In the rows, zero is written as 128.
[176, 112, 107, 95, 152, 128, 117, 169, 73, 133, 94, 113, 138, 120, 129, 72, 106, 107, 101, 64, 118, 142, 152, 129, 105, 87, 124, 76, 115, 116, 127, 158, 130, 119, 157]  L
[101, 81, 121, 103, 188, 156, 126, 153, 148, 145, 109, 178, 115, 111, 161, 137, 120, 108, 77, 112, 145, 117, 138, 145, 119, 121, 71, 119, 120, 96, 146, 144, 154, 115, 117]  A
[87, 164, 130, 89, 79, 123, 116, 94, 139, 109, 137, 127, 115, 155, 142, 158, 140, 119, 133, 88, 128, 81, 113, 130, 148, 121, 159, 91, 114, 159, 127, 89, 113, 114, 98]  G
[122, 147, 130, 128, 136, 148, 133, 123, 136, 131, 138, 136, 121, 119, 129, 139, 125, 128, 139, 132, 126, 130, 126, 128, 133, 122, 137, 132, 129, 119, 145, 124, 119, 130, 121]  A
[116, 129, 131, 134, 132, 133, 128, 126, 140, 131, 139, 129, 115, 133, 126, 140, 114, 139, 131, 132, 129, 133, 136, 136, 133, 133, 148, 143, 132, 130, 139, 113, 113, 137, 124]  Y
[110, 135, 140, 139, 141, 138, 139, 128, 139, 132, 133, 147, 116, 136, 135, 147, 128, 122, 144, 126, 124, 133, 126, 148, 127, 140, 147, 126, 134, 128, 133, 128, 129, 125, 117]  Y
[175, 117, 115, 144, 107, 141, 138, 130, 134, 114, 117, 136, 121, 134, 113, 128, 120, 105, 122, 161, 127, 139, 113, 114, 137, 117, 118, 117, 138, 158, 118, 118, 123, 135, 132]  N
[103, 136, 132, 150, 118, 134, 137, 112, 137, 123, 133, 134, 120, 145, 133, 152, 124, 130, 131, 114, 124, 127, 136, 129, 140, 139, 149, 143, 123, 128, 130, 120, 119, 121, 113]  E
[155, 127, 116, 131, 152, 127, 115, 135, 131, 135, 124, 125, 129, 125, 122, 116, 134, 117, 119, 135, 131, 140, 124, 132, 115, 130, 113, 120, 127, 104, 137, 130, 129, 116, 136]  L
[109, 144, 142, 108, 156, 133, 132, 133, 140, 142, 134, 138, 124, 126, 138, 136, 137, 132, 144, 133, 131, 117, 118, 135, 124, 126, 138, 112, 131, 131, 136, 123, 140, 130, 126]  Y
[109, 135, 143, 105, 129, 129, 131, 115, 151, 130, 133, 131, 123, 130, 138, 138, 126, 127, 134, 139, 136, 109, 124, 134, 128, 124, 142, 100, 137, 121, 136, 125, 128, 124, 119]  U
[114, 122, 126, 134, 133, 147, 128, 124, 143, 139, 144, 134, 121, 131, 132, 148, 116, 133, 139, 130, 130, 122, 124, 132, 140, 127, 139, 145, 124, 131, 141, 125, 116, 135, 128]  Y
[123, 138, 179, 84, 120, 143, 146, 128, 121, 87, 157, 166, 159, 163, 140, 153, 122, 78, 118, 164, 136, 123, 108, 149, 121, 122, 117, 109, 108, 135, 136, 171, 132, 115, 112]  K
[137, 140, 106, 155, 110, 121, 120, 123, 123, 115, 120, 111, 126, 150, 115, 129, 113, 130, 115, 125, 129, 127, 134, 124, 135, 118, 141, 143, 122, 147, 118, 116, 113, 130, 132]  E
[85, 193, 182, 75, 90, 114, 137, 129, 113, 101, 128, 96, 111, 138, 123, 148, 117, 167, 157, 161, 179, 79, 148, 159, 140, 106, 151, 101, 99, 172, 106, 129, 115, 145, 122]  U
[157, 63, 114, 165, 127, 162, 133, 143, 139, 123, 132, 145, 113, 110, 111, 114, 96, 104, 125, 143, 135, 130, 105, 131, 116, 117, 111, 157, 134, 104, 135, 157, 112, 126, 126]  A
[109, 121, 134, 131, 133, 129, 135, 127, 135, 137, 136, 140, 119, 137, 138, 152, 115, 135, 135, 118, 126, 121, 137, 142, 132, 133, 146, 137, 138, 130, 133, 129, 125, 127, 122]  Y
[144, 130, 127, 133, 134, 120, 120, 138, 113, 125, 124, 123, 135, 119, 115, 128, 126, 127, 122, 123, 137, 150, 131, 122, 118, 130, 113, 141, 130, 117, 122, 138, 125, 121, 132]  H
[137, 146, 118, 144, 113, 98, 131, 114, 130, 124, 108, 126, 116, 129, 99, 133, 130, 127, 129, 160, 128, 132, 126, 121, 114, 146, 149, 133, 156, 121, 124, 118, 120, 115, 144]  K
[67, 149, 85, 142, 166, 83, 132, 127, 100, 147, 111, 71, 97, 124, 127, 108, 113, 154, 131, 120, 130, 144, 158, 112, 110, 142, 137, 179, 102, 135, 139, 125, 106, 128, 166]  Y
[137, 112, 134, 117, 138, 128, 127, 132, 137, 118, 125, 127, 133, 122, 130, 135, 127, 127, 117, 122, 135, 135, 130, 126, 123, 131, 109, 128, 131, 104, 130, 135, 124, 115, 127]  H
[145, 157, 117, 123, 148, 144, 114, 110, 129, 161, 129, 108, 125, 121, 105, 143, 124, 132, 152, 144, 144, 95, 124, 131, 143, 95, 134, 137, 132, 112, 156, 136, 114, 130, 139]  A
[120, 102, 121, 151, 125, 138, 141, 125, 136, 126, 129, 140, 112, 135, 133, 132, 130, 113, 131, 128, 123, 138, 117, 141, 129, 136, 133, 153, 124, 128, 129, 127, 132, 125, 132]  G
[139, 136, 132, 115, 134, 136, 133, 122, 148, 129, 127, 125, 132, 125, 129, 144, 135, 134, 133, 126, 129, 134, 132, 128, 136, 124, 127, 124, 139, 126, 132, 120, 132, 125, 126]  H
[106, 110, 114, 139, 144, 123, 133, 122, 139, 150, 91, 145, 110, 132, 117, 139, 129, 102, 137, 103, 136, 121, 108, 123, 130, 117, 136, 108, 148, 136, 147, 143, 112, 110, 120]  H
[143, 125, 112, 158, 136, 136, 123, 114, 97, 148, 147, 199, 131, 147, 127, 113, 132, 77, 119, 93, 88, 174, 149, 157, 125, 153, 158, 139, 164, 127, 135, 138, 159, 130, 115]  U
[130, 83, 114, 140, 98, 128, 110, 128, 127, 159, 120, 113, 122, 108, 112, 128, 94, 131, 129, 132, 155, 88, 114, 111, 133, 100, 133, 131, 141, 109, 135, 148, 94, 127, 143]  U
[173, 123, 112, 111, 119, 135, 133, 142, 104, 115, 130, 123, 130, 135, 124, 124, 105, 127, 123, 125, 123, 138, 141, 137, 128, 102, 116, 134, 129, 133, 125, 134, 128, 127, 140]  A
[47, 107, 106, 113, 149, 120, 133, 132, 98, 153, 114, 134, 113, 105, 164, 184, 106, 211, 125, 14, 142, 113, 165, 87, 133, 132, 157, 112, 143, 151, 158, 137, 88, 100, 103]  E
[158, 137, 113, 129, 147, 134, 123, 133, 128, 136, 122, 121, 129, 123, 115, 122, 120, 115, 114, 149, 132, 137, 137, 133, 121, 113, 112, 139, 128, 107, 136, 125, 132, 125, 141]  A
[121, 138, 129, 140, 133, 129, 133, 118, 120, 151, 117, 98, 128, 130, 119, 122, 120, 146, 131, 94, 130, 124, 170, 120, 140, 121, 157, 131, 125, 115, 152, 126, 108, 131, 130]  E
[146, 126, 104, 141, 154, 100, 110, 142, 120, 157, 124, 107, 142, 115, 129, 113, 122, 146, 130, 124, 143, 131, 136, 133, 112, 121, 105, 109, 138, 121, 128, 136, 132, 117, 128]  Y
[119, 131, 143, 99, 138, 129, 139, 128, 145, 132, 127, 129, 122, 141, 134, 146, 125, 119, 137, 136, 129, 131, 129, 131, 128, 122, 130, 108, 135, 128, 142, 122, 133, 117, 120]  N
[192, 167, 90, 210, 107, 119, 109, 107, 118, 121, 125, 121, 156, 102, 100, 142, 121, 142, 168, 177, 139, 125, 137, 106, 161, 120, 127, 152, 125, 105, 94, 134, 99, 127, 170]  A
[124, 137, 188, 170, 68, 103, 141, 135, 109, 43, 119, 179, 120, 135, 97, 141, 136, 132, 151, 154, 157, 89, 120, 119, 124, 167, 146, 112, 134, 139, 90, 144, 91, 118, 107]  A
[132, 139, 126, 133, 161, 121, 121, 140, 119, 145, 124, 128, 131, 118, 124, 129, 132, 130, 138, 138, 136, 134, 122, 126, 116, 131, 124, 126, 128, 110, 129, 133, 131, 122, 144]  Y
[127, 120, 126, 134, 150, 125, 121, 147, 126, 136, 126, 113, 131, 118, 134, 128, 120, 139, 129, 137, 142, 128, 123, 125, 119, 127, 105, 131, 114, 108, 128, 137, 121, 124, 142]  Y
[172, 165, 186, 142, 95, 109, 142, 109, 123, 54, 144, 66, 114, 183, 86, 144, 100, 117, 147, 166, 127, 92, 120, 145, 118, 129, 151, 163, 112, 91, 103, 155, 96, 121, 123]  A
[132, 125, 139, 121, 100, 152, 132, 128, 131, 115, 142, 139, 130, 151, 134, 157, 118, 128, 119, 119, 129, 128, 125, 139, 144, 116, 140, 127, 128, 140, 136, 118, 117, 127, 111]  E
[61, 141, 113, 160, 151, 146, 120, 125, 157, 151, 156, 137, 129, 136, 146, 111, 150, 101, 124, 81, 96, 182, 138, 137, 102, 169, 152, 165, 111, 118, 162, 105, 144, 124, 110]  G
[163, 104, 99, 166, 119, 132, 131, 138, 135, 122, 109, 134, 121, 140, 116, 124, 118, 104, 114, 159, 128, 153, 120, 125, 130, 123, 108, 131, 138, 147, 125, 125, 120, 129, 140]  N
[100, 104, 142, 127, 135, 125, 137, 120, 147, 121, 143, 106, 115, 141, 127, 168, 100, 151, 138, 123, 136, 113, 145, 134, 125, 142, 138, 169, 113, 106, 139, 142, 107, 107, 126]  Q
[132, 126, 118, 140, 160, 119, 121, 133, 124, 142, 128, 123, 132, 122, 122, 129, 129, 124, 125, 143, 134, 132, 128, 132, 112, 131, 118, 142, 121, 113, 134, 139, 134, 114, 142]  Q
[118, 124, 139, 123, 116, 146, 134, 130, 146, 114, 145, 133, 115, 133, 140, 119, 124, 115, 115, 128, 122, 126, 124, 144, 124, 131, 136, 128, 119, 136, 131, 123, 129, 133, 113]  L
[125, 132, 148, 117, 120, 137, 141, 120, 141, 114, 137, 132, 110, 145, 119, 149, 118, 129, 149, 140, 128, 135, 129, 133, 136, 131, 149, 126, 137, 138, 141, 117, 113, 128, 113]  N
[135, 137, 138, 135, 140, 123, 126, 144, 112, 130, 124, 130, 132, 113, 122, 122, 129, 116, 127, 138, 136, 133, 128, 132, 108, 129, 113, 130, 127, 89, 130, 143, 129, 113, 133]  A
[138, 130, 115, 130, 153, 124, 118, 138, 117, 135, 133, 118, 134, 123, 125, 124, 127, 125, 113, 145, 133, 141, 135, 133, 115, 129, 108, 145, 112, 117, 134, 131, 134, 120, 144]  Q
[108, 168, 146, 116, 135, 126, 136, 118, 138, 124, 136, 138, 126, 130, 142, 144, 139, 124, 143, 135, 126, 110, 120, 140, 129, 122, 140, 104, 136, 123, 136, 124, 133, 119, 110]  A
[137, 136, 112, 141, 164, 130, 123, 139, 128, 137, 136, 115, 132, 120, 128, 128, 122, 135, 118, 125, 121, 155, 137, 129, 105, 134, 122, 147, 118, 125, 126, 130, 143, 119, 134]  Q
[146, 132, 116, 139, 120, 124, 136, 126, 118, 107, 128, 115, 119, 130, 115, 132, 104, 124, 126, 144, 133, 124, 128, 121, 122, 117, 124, 149, 123, 135, 116, 137, 116, 123, 132]  A
[177, 130, 78, 175, 121, 129, 121, 88, 136, 101, 127, 93, 98, 116, 72, 134, 115, 144, 135, 199, 132, 141, 118, 114, 143, 132, 156, 200, 150, 129, 130, 104, 81, 141, 171]  H
[161, 63, 95, 102, 73, 115, 135, 112, 148, 100, 141, 95, 111, 138, 128, 131, 108, 152, 128, 165, 141, 91, 95, 116, 155, 105, 86, 158, 140, 159, 121, 115, 104, 132, 140]  H
[151, 119, 121, 128, 136, 125, 113, 150, 125, 133, 124, 113, 130, 115, 130, 112, 128, 137, 111, 136, 142, 133, 129, 129, 115, 125, 98, 125, 120, 107, 126, 130, 128, 123, 140]  L
[127, 137, 124, 126, 132, 124, 131, 121, 142, 137, 127, 127, 130, 138, 136, 137, 137, 124, 137, 126, 125, 130, 123, 137, 133, 121, 141, 118, 130, 134, 132, 112, 137, 121, 128]  G
[129, 132, 149, 135, 109, 142, 136, 130, 133, 104, 134, 144, 117, 125, 125, 144, 123, 120, 139, 145, 136, 118, 114, 141, 129, 127, 132, 124, 130, 112, 128, 132, 111, 120, 115]  A
[123, 103, 125, 146, 109, 139, 137, 119, 148, 111, 134, 138, 116, 147, 134, 146, 123, 121, 138, 129, 130, 130, 114, 140, 144, 132, 132, 138, 119, 134, 132, 120, 112, 122, 120]  G
[108, 98, 136, 130, 150, 142, 128, 145, 122, 156, 136, 148, 131, 113, 141, 128, 124, 110, 114, 104, 136, 140, 134, 140, 107, 133, 122, 126, 131, 102, 155, 158, 127, 109, 114]  L
[143, 138, 130, 125, 141, 135, 122, 129, 149, 131, 133, 127, 131, 125, 129, 124, 140, 127, 130, 133, 128, 124, 125, 133, 121, 130, 130, 112, 130, 116, 133, 122, 135, 122, 129]  L
[137, 155, 118, 139, 153, 128, 125, 127, 127, 132, 123, 124, 126, 117, 125, 128, 136, 119, 128, 136, 128, 133, 125, 128, 114, 128, 118, 124, 129, 105, 133, 132, 132, 114, 128]  A
[183, 98, 107, 141, 101, 136, 128, 141, 126, 119, 128, 119, 138, 134, 127, 124, 116, 129, 110, 137, 126, 134, 134, 132, 132, 114, 116, 129, 137, 133, 126, 131, 117, 126, 149]  L
[149, 48, 104, 80, 46, 145, 105, 142, 167, 85, 113, 131, 81, 163, 114, 116, 110, 128, 90, 113, 149, 106, 108, 136, 162, 118, 59, 133, 112, 154, 128, 69, 95, 143, 111]  H
[112, 155, 137, 118, 157, 118, 128, 122, 143, 144, 133, 124, 127, 131, 138, 148, 129, 140, 148, 131, 132, 115, 129, 138, 129, 127, 143, 116, 133, 121, 131, 123, 135, 123, 125]  Y
[181, 114, 106, 119, 127, 136, 123, 129, 140, 125, 112, 137, 133, 135, 123, 120, 131, 121, 122, 120, 120, 123, 127, 115, 141, 115, 123, 97, 138, 134, 131, 116, 124, 124, 145]  L
[166, 91, 139, 165, 166, 124, 133, 151, 138, 131, 115, 126, 154, 106, 131, 133, 117, 126, 112, 154, 134, 146, 129, 105, 106, 131, 109, 115, 150, 74, 132, 160, 124, 108, 145]  N
[131, 162, 135, 120, 132, 124, 130, 120, 138, 144, 128, 132, 140, 133, 128, 142, 134, 131, 136, 140, 127, 126, 130, 132, 129, 126, 133, 116, 139, 132, 133, 131, 141, 127, 128]  K
[111, 156, 132, 120, 150, 124, 124, 129, 142, 147, 131, 124, 131, 125, 141, 138, 134, 135, 135, 128, 129, 120, 126, 127, 126, 127, 135, 112, 129, 124, 131, 115, 137, 127, 129]  Y
[124, 134, 131, 129, 127, 122, 130, 126, 136, 132, 130, 131, 136, 133, 142, 148, 133, 140, 138, 118, 127, 125, 128, 131, 135, 123, 145, 121, 134, 129, 125, 118, 133, 121, 132]  G
[135, 162, 136, 124, 136, 128, 127, 125, 138, 134, 127, 134, 131, 124, 129, 140, 140, 129, 141, 142, 129, 116, 122, 132, 130, 119, 133, 110, 141, 112, 135, 119, 132, 121, 125]  A
[111, 123, 135, 132, 139, 140, 135, 126, 134, 130, 136, 144, 116, 129, 132, 145, 121, 124, 141, 134, 132, 118, 116, 135, 132, 130, 142, 130, 129, 132, 136, 134, 118, 129, 124]  Y
